-.27  .57  .04  -.11  -.28  .50  -.45  -.38  -.07  -.52  .24  .32
-.11  -.09  -.05  .08  -.08  .29  .01  -.27  -.12  -.30  -.02  .41
.11  -.14  .06  .11  -.01  .08  .19  .04  -.09  .06  -.03  .21
-.13  -.36  -.19  .02  .13  -.11  .07  -.14  .04  -.12  -.15  -.02
.06  .48  .30  -.31  -.33  -.25  .14  .19  -.24  .08  .66  -.31
:
.06  .48  .30  -.31  -.33  -.25  .14  .19  -.24  .08  .66  -.31
-.27  .57  .04  -.11  -.28  .50  -.45  -.38  -.07  -.52  .24  .32
-.11  -.09  -.05  .08  -.08  .29  .01  -.27  -.12  -.30  -.02  .41
.11  -.14  .06  .11  -.01  .08  .19  .04  -.09  .06  -.03  .21
-.13  -.36  -.19  .02  .13  -.11  .07  -.14  .04  -.12  -.15  -.02

.03  .24  -.01  -.20  .01  -.13  -.32  .27  -.26  -.09  -.06  .27
-.08  .07  -.25  -.07  -.08  -.22  .04  .04  -.08  -.08  .21  -.17
-.25  .16  -.04  -.11  -.14  -.21  -.04  .07  -.22  -.24  -.16  -.02
-.81  -.72  -.70  -.67  -.01  -.31  .32  -.42  .36  -.18  .65  .38
-.22  -.07  .40  .04  -.06  .25  -.09  .13  -.20  .24  -.26  -.17
-.04  -.08  .19  -.04  -.08  .33  .01  .27  .07  -.04  -.34  .18
.82  -.55  .70  -.59  -.37  .01  -.05  -.22  -.41  .52  -.24  .39
:
.82  -.55  .70  -.59  -.37  .01  -.05  -.22  -.41  .52  -.24  .39
.03  .24  -.01  -.20  .01  -.13  -.32  .27  -.26  -.09  -.06  .27
-.08  .07  -.25  -.07  -.08  -.22  .04  .04  -.08  -.08  .21  -.17
-.25  .16  -.04  -.11  -.14  -.21  -.04  .07  -.22  -.24  -.16  -.02
-.81  -.72  -.70  -.67  -.01  -.31  .32  -.42  .36  -.18  .65  .38
-.22  -.07  .40  .04  -.06  .25  -.09  .13  -.20  .24  -.26  -.17
-.04  -.08  .19  -.04  -.08  .33  .01  .27  .07  -.04  -.34  .18

-.06  .02  -.55
.32  -.19  .31
-.05  -.79  .30
:
-.05  -.79  .30
-.06  .02  -.55
.32  -.19  .31

.79  .38
.22  -.18
-.46  .05
:
-.46  .05
.79  .38
.22  -.18

-.02  .08  -.38  -.71  .31  -.02  .28  -.19
.02  -.22  .26  .40  .12  .03  .07  -.21
.10  .35  -.58  .03  .02  -.03  -.26  .29
.22  -.44  .20  -.61  -.14  .08  -.11  .03
:
.22  -.44  .20  -.61  -.14  .08  -.11  .03
-.02  .08  -.38  -.71  .31  -.02  .28  -.19
.02  -.22  .26  .40  .12  .03  .07  -.21
.10  .35  -.58  .03  .02  -.03  -.26  .29

.11  .48  .00  -.50  -.32  .56  -.31
-.29  .12  -.39  .17  .53  .39  -.53
-.29  -.01  .15  .71  -.24  .57  .05
-.35  .18  -.15  .36  -.22  .81  -.02
-.17  -.49  .71  .11  -.10  .43  .10
-.08  -.17  .06  -.68  .49  .28  -.41
.08  -.52  .70  -.38  .25  -.05  -.14
.11  -.50  .38  -.58  .36  -.33  .00
.11  .37  -.08  .64  .21  -.22  -.58
.24  -.14  .55  .59  -.07  -.51  -.06
:
.24  -.14  .55  .59  -.07  -.51  -.06
.11  .48  .00  -.50  -.32  .56  -.31
-.29  .12  -.39  .17  .53  .39  -.53
-.29  -.01  .15  .71  -.24  .57  .05
-.35  .18  -.15  .36  -.22  .81  -.02
-.17  -.49  .71  .11  -.10  .43  .10
-.08  -.17  .06  -.68  .49  .28  -.41
.08  -.52  .70  -.38  .25  -.05  -.14
.11  -.50  .38  -.58  .36  -.33  .00
.11  .37  -.08  .64  .21  -.22  -.58

-.40  -.74  -.82  .03
-.27  .17  -.01  .53
.17  -.26  -.73  -.44
-.10  -.13  -.28  .03
-.08  -.09  -.25  -.14
:
-.08  -.09  -.25  -.14
-.40  -.74  -.82  .03
-.27  .17  -.01  .53
.17  -.26  -.73  -.44
-.10  -.13  -.28  .03
